Below are the code and all the weights of a small trained network. Each question names an input and a target symbol and asks about switching units off, where a switched-off unit gives its printed mean instead of its output.

import numpy as np


def w(rows, s, z=0):
    codes = np.array(rows[::2]) - 128.0
    scale = np.full(codes.shape[1], s)
    scale[-1] = z or s
    return codes * scale


def f(y):
    return np.maximum(y, 0)


def softmax(a):
    e = np.exp(a - a.max(-1, keepdims=True))
    return e / e.sum(-1, keepdims=True)


def log_softmax(a):
    a = a - a.max(-1, keepdims=True)
    return a - np.log(np.exp(a).sum(-1, keepdims=True))


def net(x, mask):
    ids = ['ΓΔΘΣΩβζηλμτφψ'.index(c) for c in x.split()]
    T = len(ids)
    res = E[ids] + P[:T]
    u = 0
    for l in range(2):
        r = res
        for j in range(2):
            rows = slice(2 * j, 2 * j + 2)
            q, k, v = (r @ M[l][rows].T for M in (Q, K, V))
            z = softmax(np.where(np.tri(T) > 0, q @ k.T / 2**0.5, -1e9)) @ v
            o = O[l][rows]
            res = res + np.where(mask[u + j], z, o[:, -1]) @ o[:, :-1]
        u += 2
        y = f(res @ A[l][:, :-1].T + A[l][:, -1])
        res = res + np.where(mask[u : u + 4], y, B[l][:, -1]) @ B[l][:, :-1]
        u += 4
    return log_softmax(res[-1] @ U[:, :-1].T + U[:, -1])


Q, K, V, O, A, B = {}, {}, {}, {}, {}, {}
E = w([
[152,147,123,121,121,115,84,156,95,135,101,129],'Γ',
[144,152,113,123,122,118,101,161,100,149,94,119],'Δ',
[138,151,121,115,121,120,88,159,103,141,96,134],'Θ',
[140,148,119,109,118,108,94,164,110,138,93,130],'Σ',
[146,156,123,114,120,116,108,159,103,151,100,134],'Ω',
[124,152,130,100,118,119,92,162,110,135,80,134],'β',
[138,139,114,111,100,92,90,167,108,148,101,130],'ζ',
[60,211,113,132,120,211,136,66,153,87,191,188],'η',
[116,125,101,125,115,93,10,152,79,101,111,129],'λ',
[157,111,73,106,137,155,119,161,138,128,93,163],'μ',
[124,105,72,96,125,159,104,112,136,168,71,117],'τ',
[156,103,148,138,148,130,50,137,136,187,128,180],'φ',
[189,122,134,139,171,98,99,99,104,182,102,166],'ψ',
],0.011)
P = w([
[246,207,133,179,48,127,85,188,68,138,121,74],'0',
[198,191,137,144,77,131,77,174,84,118,103,104],'1',
[173,177,103,130,86,141,54,159,97,120,99,128],'2',
[163,166,112,114,96,157,63,137,105,123,90,149],'3',
[134,146,96,95,111,143,73,131,122,126,86,163],'4',
[114,129,106,88,126,144,75,119,138,132,80,168],'5',
[93,122,101,86,147,151,77,119,138,152,88,178],'6',
[88,98,106,98,176,131,90,112,151,150,96,180],'7',
[70,95,83,91,185,153,103,111,126,187,101,196],'8',
[63,61,83,106,208,130,98,97,138,181,110,196],'9',
[37,60,73,108,218,142,118,95,117,214,106,204],'10',
[27,69,75,108,254,153,126,107,111,239,119,207],'11',
],0.0065)
Q[0] = w([
[108,200,53,97,67,141,71,136,53,188,119,129],'0.h1',
[126,56,207,130,92,9,202,181,137,145,104,22],'0.h1',
[171,22,108,98,106,141,174,109,168,89,136,93],'0.h2',
[153,50,231,169,118,18,254,148,148,81,135,22],'0.h2',
],0.025)
K[0] = w([
[152,40,96,139,204,171,171,52,170,134,144,138],'0.h1',
[199,193,123,133,56,136,126,194,117,22,141,107],'0.h1',
[152,168,208,175,112,124,126,83,147,138,144,144],'0.h2',
[139,230,132,138,2,147,120,138,114,46,136,45],'0.h2',
],0.034)
V[0] = w([
[215,83,119,86,195,71,167,190,75,42,52,199],'0.h1',
[113,51,161,126,120,108,82,53,120,229,87,44],'0.h1',
[92,253,77,96,178,67,184,35,59,106,64,108],'0.h2',
[95,187,218,154,138,18,36,71,50,164,135,193],'0.h2',
],0.012)
O[0] = w([
[208,58,71,154,207,145,168,130,171,100,168,181,190],'0.h1',
[201,127,146,90,67,142,73,77,223,65,128,105,254],'0.h1',
[143,127,145,56,103,39,170,44,61,54,92,187,105],'0.h2',
[104,69,115,254,97,76,148,60,152,174,56,194,219],'0.h2',
],0.0067,0.004)
A[0] = w([
[152,71,170,131,120,66,253,109,140,78,152,20,93],'0.n1',
[147,52,196,150,113,104,221,144,139,65,154,40,46],'0.n2',
[147,89,186,124,132,69,228,134,142,59,212,69,84],'0.n3',
[156,118,185,149,125,85,232,123,135,94,166,64,1],'0.n4',
],0.048,0.004)
B[0] = w([
[75,195,241,167,53,162,254,124,82,178,47,139,128],'0.n1',
[205,100,87,92,244,225,68,159,97,107,111,152,128],'0.n2',
[219,95,149,159,64,208,76,109,143,157,75,100,128],'0.n3',
[99,171,125,189,180,199,13,157,140,169,121,220,128],'0.n4',
],0.016)
Q[1] = w([
[117,69,197,126,100,82,228,187,126,60,193,27],'1.h1',
[110,114,148,192,112,97,168,112,149,104,139,117],'1.h1',
[93,195,74,90,139,186,1,128,122,180,52,239],'1.h2',
[136,138,92,100,123,164,87,110,155,141,110,156],'1.h2',
],0.052)
K[1] = w([
[201,87,83,112,94,97,120,225,84,165,4,54],'1.h1',
[188,116,175,163,127,50,64,177,80,143,125,110],'1.h1',
[49,246,134,153,109,217,227,102,92,80,234,120],'1.h2',
[88,133,125,126,124,148,122,90,108,122,152,194],'1.h2',
],0.032)
V[1] = w([
[143,188,176,194,104,98,164,139,79,160,187,91],'1.h1',
[166,144,225,144,195,80,10,87,106,168,191,197],'1.h1',
[169,138,107,97,117,129,79,166,61,197,22,88],'1.h2',
[98,174,166,179,129,124,155,81,178,108,194,59],'1.h2',
],0.013)
O[1] = w([
[159,43,175,103,101,154,116,131,125,76,129,117,80],'1.h1',
[126,193,144,1,121,145,129,193,77,93,182,93,171],'1.h1',
[116,182,81,121,178,81,95,136,147,209,144,175,255],'1.h2',
[115,91,139,117,124,185,151,163,104,110,147,126,50],'1.h2',
],0.0058,0.0098)
A[1] = w([
[164,126,184,160,144,36,217,129,174,96,185,42,4],'1.n1',
[130,139,173,170,148,34,249,120,128,110,218,38,84],'1.n2',
[127,96,186,165,153,39,231,112,161,89,189,24,11],'1.n3',
[128,82,179,141,157,62,251,143,161,90,196,42,70],'1.n4',
],0.029,0.004)
B[1] = w([
[119,94,170,93,145,26,135,93,89,69,138,125,128],'1.n1',
[56,90,80,138,35,249,105,176,167,241,103,194,128],'1.n2',
[203,237,59,26,90,136,101,102,148,160,102,121,130],'1.n3',
[120,184,207,99,191,176,178,253,94,168,93,87,248],'1.n4',
],0.0046,0.00016)
U = w([
[106,86,160,248,79,197,122,149,224,171,127,88,68],'Γ',
[81,83,126,83,209,174,152,242,76,90,204,108,139],'Δ',
[63,163,185,151,82,117,214,130,31,147,85,109,173],'Θ',
[220,94,106,197,87,140,181,38,158,58,93,186,69],'Σ',
[122,108,135,133,133,112,136,126,134,131,143,116,7],'Ω',
[239,190,115,164,121,70,91,184,90,178,115,116,252],'β',
[2,142,58,76,176,141,124,90,172,139,114,181,173],'ζ',
[22,46,116,169,127,89,81,100,69,85,109,134,88],'η',
[195,163,157,25,59,175,88,109,172,19,142,54,132],'λ',
[130,121,137,139,127,119,143,133,127,127,139,125,2],'μ',
[102,73,144,98,110,87,159,147,130,144,115,131,48],'τ',
[125,117,150,126,118,108,148,129,130,131,121,122,24],'φ',
[104,91,167,106,153,103,148,136,128,126,85,140,47],'ψ',
],0.0055,0.0056)

Each question gives the input, a string of symbols that net reads in full, and the target symbol t.
The units are the heads (2 rows each of Q, K, V and O) and the neurons (one row each of A and B). Each row of codes is followed by its name. A weight is (code - 128) times the scale printed after its matrix; where a second scale follows, it is the last column's (O, A, B and U).
mask holds one flag per unit, layer by layer, with each layer's heads first. A switched-off unit (its flag False) gives its mean, the last column of its rows in O or B, instead of its output. The means were averaged over made-up inputs and are rounded, as every weight is.
A unit's drop is (log p(t) with every unit on - log p(t) with that unit switched off) / (log p(t) with every unit on - log p(t) with every unit switched off).
The circuit of an input: a set's keep is (log p(t) with only the set's units on - log p(t) with every unit switched off) / (log p(t) with every unit on - log p(t) with every unit switched off). Starting from all 12 units, units are removed one at a time, each time the one whose removal leaves the highest keep (on an exact tie, the one counted first), for as long as the keep stays at least 0.8.
circuit, biggest first: the units of the circuit, biggest drop first
most important unit: the unit with the biggest drop
which heads matter: for each layer, one digit per head in row order, 1 if its drop is at least 0.15 and else 0, layers parted by /
input Σ τ τ η τ φ Γ Ω, target Γ: most important unit	0.h2
input η λ τ Σ, target λ: which heads matter	01 / 10
input Γ μ Θ τ η λ, target λ: circuit, biggest first	(1.h2 0.h2)
input Σ η ζ Θ, target Θ: which heads matter	10 / 00
input τ λ ζ Θ η, target Θ: which heads matter	10 / 00
input Γ λ η ψ ψ Θ τ, target Σ: which heads matter	01 / 10
input Γ λ Σ ψ φ φ η, target Γ: circuit, biggest first	(0.h2 1.h2)
input Δ Ω φ ψ Γ η, target Σ: which heads matter	11 / 01
input λ φ β ψ φ η Δ Σ τ β, target λ: circuit, biggest first	(1.h2 0.h1)
input Σ β τ τ η β, target λ: which heads matter	01 / 01
input Σ μ τ Θ ψ τ β η λ, target η: circuit, biggest first	(1.h2 0.h2)
input ψ λ Σ η Σ Δ β Σ τ, target λ: circuit, biggest first	(0.h2 1.h1 0.h1)
input Θ Θ ζ μ η τ ζ Γ μ λ, target Δ: circuit, biggest first	(0.h2 1.h2)
input λ β μ η, target Δ: circuit, biggest first	(0.h2 0.h1 1.h2)
input η τ β τ β ζ, target λ: most important unit	1.h1
input τ ζ Γ φ τ τ ζ ψ β η Θ, target Θ: circuit, biggest first	(1.h2 0.h1 1.h1)
input Θ η ψ ζ, target Σ: circuit, biggest first	(0.h2 1.h1 0.h1)
input τ Δ Γ Δ Θ β μ τ η τ, target λ: circuit, biggest first	(1.h2 0.h1)
input τ ζ η ζ τ τ Ω, target λ: circuit, biggest first	(1.h2 0.h2)
input ψ τ τ τ Θ β μ Σ μ Σ η β, target Θ: most important unit	0.h1
input Ω τ η β Σ Σ τ ζ Σ, target λ: circuit, biggest first	(1.h2 0.h1)
input λ Γ β Ω Δ η Σ Ω λ, target η: which heads matter	11 / 10
input τ Δ λ η τ Γ, target λ: which heads matter	01 / 10
input τ μ μ Δ Δ β φ β μ Δ η Δ, target Θ: which heads matter	10 / 00
input τ Ω β Σ η λ τ ζ μ, target λ: circuit, biggest first	(0.h2 1.h1 0.h1)
